Below are the code and all the weights of a small trained network. Each question names an input and a target symbol and asks about switching units off, where a switched-off unit gives its printed mean instead of its output.

import numpy as np


def w(rows, s, z=0):
    codes = np.array(rows[::2]) - 128.0
    scale = np.full(codes.shape[1], s)
    scale[-1] = z or s
    return codes * scale


def norm(h):
    return h / np.sqrt((h * h).mean(-1, keepdims=True) + 1e-5)


def f(y):
    return np.maximum(y, 0)


def softmax(a):
    e = np.exp(a - a.max(-1, keepdims=True))
    return e / e.sum(-1, keepdims=True)


def log_softmax(a):
    a = a - a.max(-1, keepdims=True)
    return a - np.log(np.exp(a).sum(-1, keepdims=True))


def net(x, mask):
    ids = ['ΔΛΦΨΩαβγεζηθξπ'.index(c) for c in x.split()]
    T = len(ids)
    res = E[ids] + P[:T]
    u = 0
    for l in range(2):
        q, k, v = (norm(res) @ M[l].T for M in (Q, K, V))
        z = softmax(np.where(np.tri(T) > 0, q @ k.T / 4**0.5, -1e9)) @ v
        res = res + np.where(mask[u], z, O[l][:, -1]) @ O[l][:, :-1]
        u += 1
        y = f(norm(res) @ A[l][:, :-1].T + A[l][:, -1])
        res = res + np.where(mask[u : u + 8], y, B[l][:, -1]) @ B[l][:, :-1]
        u += 8
    return log_softmax(norm(res)[-1] @ U[:, :-1].T + U[:, -1])


Q, K, V, O, A, B = {}, {}, {}, {}, {}, {}
E = w([
[151,142,141,145,117,108,127],'Δ',
[149,143,150,151,124,109,126],'Λ',
[147,141,144,129,124,95,125],'Φ',
[132,136,146,149,125,93,122],'Ψ',
[121,136,139,155,124,110,106],'Ω',
[123,140,177,136,157,119,116],'α',
[103,129,166,117,148,111,121],'β',
[116,129,139,100,117,91,118],'γ',
[140,142,118,121,75,104,108],'ε',
[154,142,153,124,105,152,118],'ζ',
[191,7,98,141,161,169,208],'η',
[136,132,133,158,107,155,137],'θ',
[125,130,143,130,106,127,167],'ξ',
[126,117,109,151,96,116,133],'π',
],0.011)
P = w([
[103,253,100,121,148,107,133],'0',
[109,197,123,125,138,104,131],'1',
[110,169,132,122,129,110,128],'2',
[117,142,142,123,125,112,118],'3',
[120,124,145,121,119,116,116],'4',
[123,106,150,120,117,120,113],'5',
[123,86,152,115,118,129,108],'6',
[128,72,155,119,116,129,104],'7',
[131,54,158,119,119,129,98],'8',
],0.0044)
Q[0] = w([
[132,48,252,127,69,58,83],'0.h0',
[138,69,96,119,127,132,138],'0.h0',
[127,77,142,173,126,99,101],'0.h0',
[177,121,158,136,92,124,98],'0.h0',
],0.013)
K[0] = w([
[153,2,142,130,108,168,137],'0.h0',
[169,146,153,134,192,65,42],'0.h0',
[136,34,152,51,167,149,138],'0.h0',
[97,24,157,152,122,128,154],'0.h0',
],0.0074)
V[0] = w([
[157,207,103,18,214,235,105],'0.h0',
[98,152,90,107,3,217,174],'0.h0',
[115,100,199,65,154,157,237],'0.h0',
[246,121,143,142,140,126,13],'0.h0',
],0.0036)
O[0] = w([
[229,11,185,179,76,120,100,56],'0.h0',
[59,57,190,123,28,106,206,175],'0.h0',
[178,123,86,61,67,224,180,138],'0.h0',
[158,210,119,192,114,46,2,255],'0.h0',
],0.0041,0.0015)
A[0] = w([
[5,65,137,109,174,78,209,107],'0.n0',
[123,85,201,100,197,147,253,217],'0.n1',
[66,81,92,118,134,51,53,5],'0.n2',
[31,84,129,153,110,201,67,85],'0.n3',
[55,86,31,115,143,34,148,208],'0.n4',
[126,142,78,220,192,69,102,245],'0.n5',
[156,96,12,150,32,84,125,64],'0.n6',
[91,61,165,109,240,118,121,196],'0.n7',
],0.0038,0.0014)
B[0] = w([
[176,69,135,136,73,212,114,193],'0.n0',
[148,241,103,98,71,110,125,207],'0.n1',
[237,193,173,144,118,179,99,179],'0.n2',
[162,146,88,154,103,128,254,151],'0.n3',
[86,64,218,111,230,157,176,191],'0.n4',
[140,101,112,51,111,198,208,254],'0.n5',
[27,99,57,136,227,90,167,147],'0.n6',
[170,175,20,169,68,155,150,179],'0.n7',
],0.0037,0.0024)
Q[1] = w([
[190,183,89,83,141,123,8],'1.h0',
[135,113,194,161,17,56,119],'1.h0',
[180,19,115,161,33,147,202],'1.h0',
[129,128,2,198,153,98,82],'1.h0',
],0.0073)
K[1] = w([
[150,132,130,89,112,133,2],'1.h0',
[159,123,116,166,90,158,140],'1.h0',
[194,122,131,145,144,127,188],'1.h0',
[131,167,177,141,145,118,106],'1.h0',
],0.014)
V[1] = w([
[194,157,127,184,131,136,228],'1.h0',
[151,37,81,116,159,98,147],'1.h0',
[131,138,101,2,63,33,106],'1.h0',
[159,81,230,34,227,149,110],'1.h0',
],0.0042)
O[1] = w([
[114,166,91,52,77,152,30,212],'1.h0',
[87,201,159,58,175,93,141,2],'1.h0',
[139,86,57,96,88,80,254,154],'1.h0',
[239,185,218,106,144,104,163,108],'1.h0',
],0.0054,0.0031)
A[1] = w([
[1,138,217,124,74,135,141,118],'1.n0',
[132,112,177,186,248,141,71,89],'1.n1',
[161,189,106,163,72,207,132,63],'1.n2',
[109,88,101,179,187,107,217,151],'1.n3',
[54,219,165,112,158,129,113,144],'1.n4',
[128,174,94,167,241,42,89,92],'1.n5',
[188,143,54,75,214,186,102,111],'1.n6',
[191,31,179,221,39,55,120,3],'1.n7',
],0.0056,0.0054)
B[1] = w([
[118,176,132,181,183,189,149,192],'1.n0',
[156,199,136,137,64,156,180,140],'1.n1',
[139,100,181,154,168,79,176,202],'1.n2',
[85,93,104,166,183,84,148,151],'1.n3',
[135,22,149,152,152,92,130,179],'1.n4',
[44,183,159,40,108,106,131,148],'1.n5',
[140,60,72,122,170,221,87,173],'1.n6',
[150,36,255,98,54,81,56,254],'1.n7',
],0.0068,0.0043)
U = w([
[125,60,69,75,162,139,86,33],'Δ',
[155,54,190,144,61,75,78,193],'Λ',
[145,188,61,48,109,69,103,120],'Φ',
[110,173,92,156,210,48,23,186],'Ψ',
[42,140,87,225,88,199,34,83],'Ω',
[206,149,153,114,190,79,240,129],'α',
[78,114,116,91,35,203,227,100],'β',
[46,121,143,31,181,105,123,123],'γ',
[132,156,25,164,71,82,98,133],'ε',
[197,228,152,123,146,202,73,90],'ζ',
[209,52,54,155,187,193,131,150],'η',
[57,97,221,206,217,183,185,4],'θ',
[48,254,189,104,116,118,133,135],'ξ',
[36,36,73,159,153,52,185,120],'π',
],0.0096,0.0029)

Each question gives the input, a string of symbols that net reads in full, and the target symbol t.
The units are the heads (4 rows each of Q, K, V and O) and the neurons (one row each of A and B). Each row of codes is followed by its name. A weight is (code - 128) times the scale printed after its matrix; where a second scale follows, it is the last column's (O, A, B and U).
mask holds one flag per unit, layer by layer, with each layer's heads first. A switched-off unit (its flag False) gives its mean, the last column of its rows in O or B, instead of its output. The means were averaged over made-up inputs and are rounded, as every weight is.
A unit's drop is (log p(t) with every unit on - log p(t) with that unit switched off) / (log p(t) with every unit on - log p(t) with every unit switched off).
The circuit of an input: a set's keep is (log p(t) with only the set's units on - log p(t) with every unit switched off) / (log p(t) with every unit on - log p(t) with every unit switched off). Starting from the 12 units with the biggest drops (on a tie, the unit counted first), units are removed one at a time, each time the one whose removal leaves the highest keep (on an exact tie, the one counted first), for as long as the keep stays at least 0.8.
units of the circuit, in order: the units of the circuit, biggest drop first
top k neurons: the k neurons with the biggest drops, biggest first
top k neurons in layer l: the k neurons of layer l with the biggest drops, biggest first
input ζ ζ Ψ Λ β Λ Ψ, target η: top neuron	(0.n5)
input ζ γ γ π γ ξ ζ Φ, target β: units of the circuit, in order	(0.h0; 1.n7)
input ζ π ζ, target θ: units of the circuit, in order	(0.h0; 1.n0)
input Λ Λ γ ζ Φ ζ γ ε Ω, target π: units of the circuit, in order	(0.h0; 1.h0; 1.n3)
input Λ β Λ Φ, target η: units of the circuit, in order	(0.h0; 1.n6)
input α β α θ Λ Ψ γ, target α: units of the circuit, in order	(0.h0; 1.h0)
input ξ Ψ θ Ψ β Λ θ, target Ω: top 2 neurons in layer 0	(0.n1; 0.n5)
input Ψ Ω η γ ε θ ζ ζ, target ζ: units of the circuit, in order	(1.h0; 1.n7)
input Λ Λ π Ω α ζ β θ γ, target Ω: units of the circuit, in order	(1.h0; 1.n7; 1.n0)
input Λ θ ζ γ, target Ω: units of the circuit, in order	(1.h0; 0.h0; 1.n7)
input Λ γ ζ θ ζ ζ, target Ω: units of the circuit, in order	(0.h0; 1.h0; 0.n3; 1.n7)
input Δ Ω Ψ, target ξ: top 2 neurons	(1.n5; 1.n1)
input α Ψ ζ ζ Λ γ β, target α: units of the circuit, in order	(1.h0; 0.h0)
input Ω ε Λ, target π: units of the circuit, in order	(1.h0)
input β Ω Δ, target η: units of the circuit, in order	(0.n5; 0.h0; 1.n6)
input ζ Ω Λ π ζ η β, target β: top 4 neurons	(0.n1; 0.n7; 1.n7; 0.n4)
input α ξ ζ ζ γ α Λ, target α: top 2 neurons	(0.n5; 1.n7)
input Λ Λ Ω Ψ Λ, target ξ: top 2 neurons	(1.n5; 1.n1)
input Δ ξ ζ π ζ ζ, target θ: top 2 neurons	(1.n0; 0.n4)
input ζ γ η ζ Λ ζ ζ γ α, target α: top 3 neurons	(0.n1; 1.n7; 1.n2)
input Λ Λ Λ Λ, target Ψ: top 2 neurons	(0.n5; 1.n7)
input Φ Λ α Λ β, target η: top 2 neurons	(0.n7; 1.n6)
input β γ Ω ζ Δ Δ Φ, target Φ: top 3 neurons in layer 1	(1.n5; 1.n7; 1.n0)
input ε α α, target π: top 2 neurons	(0.n5; 1.n3)
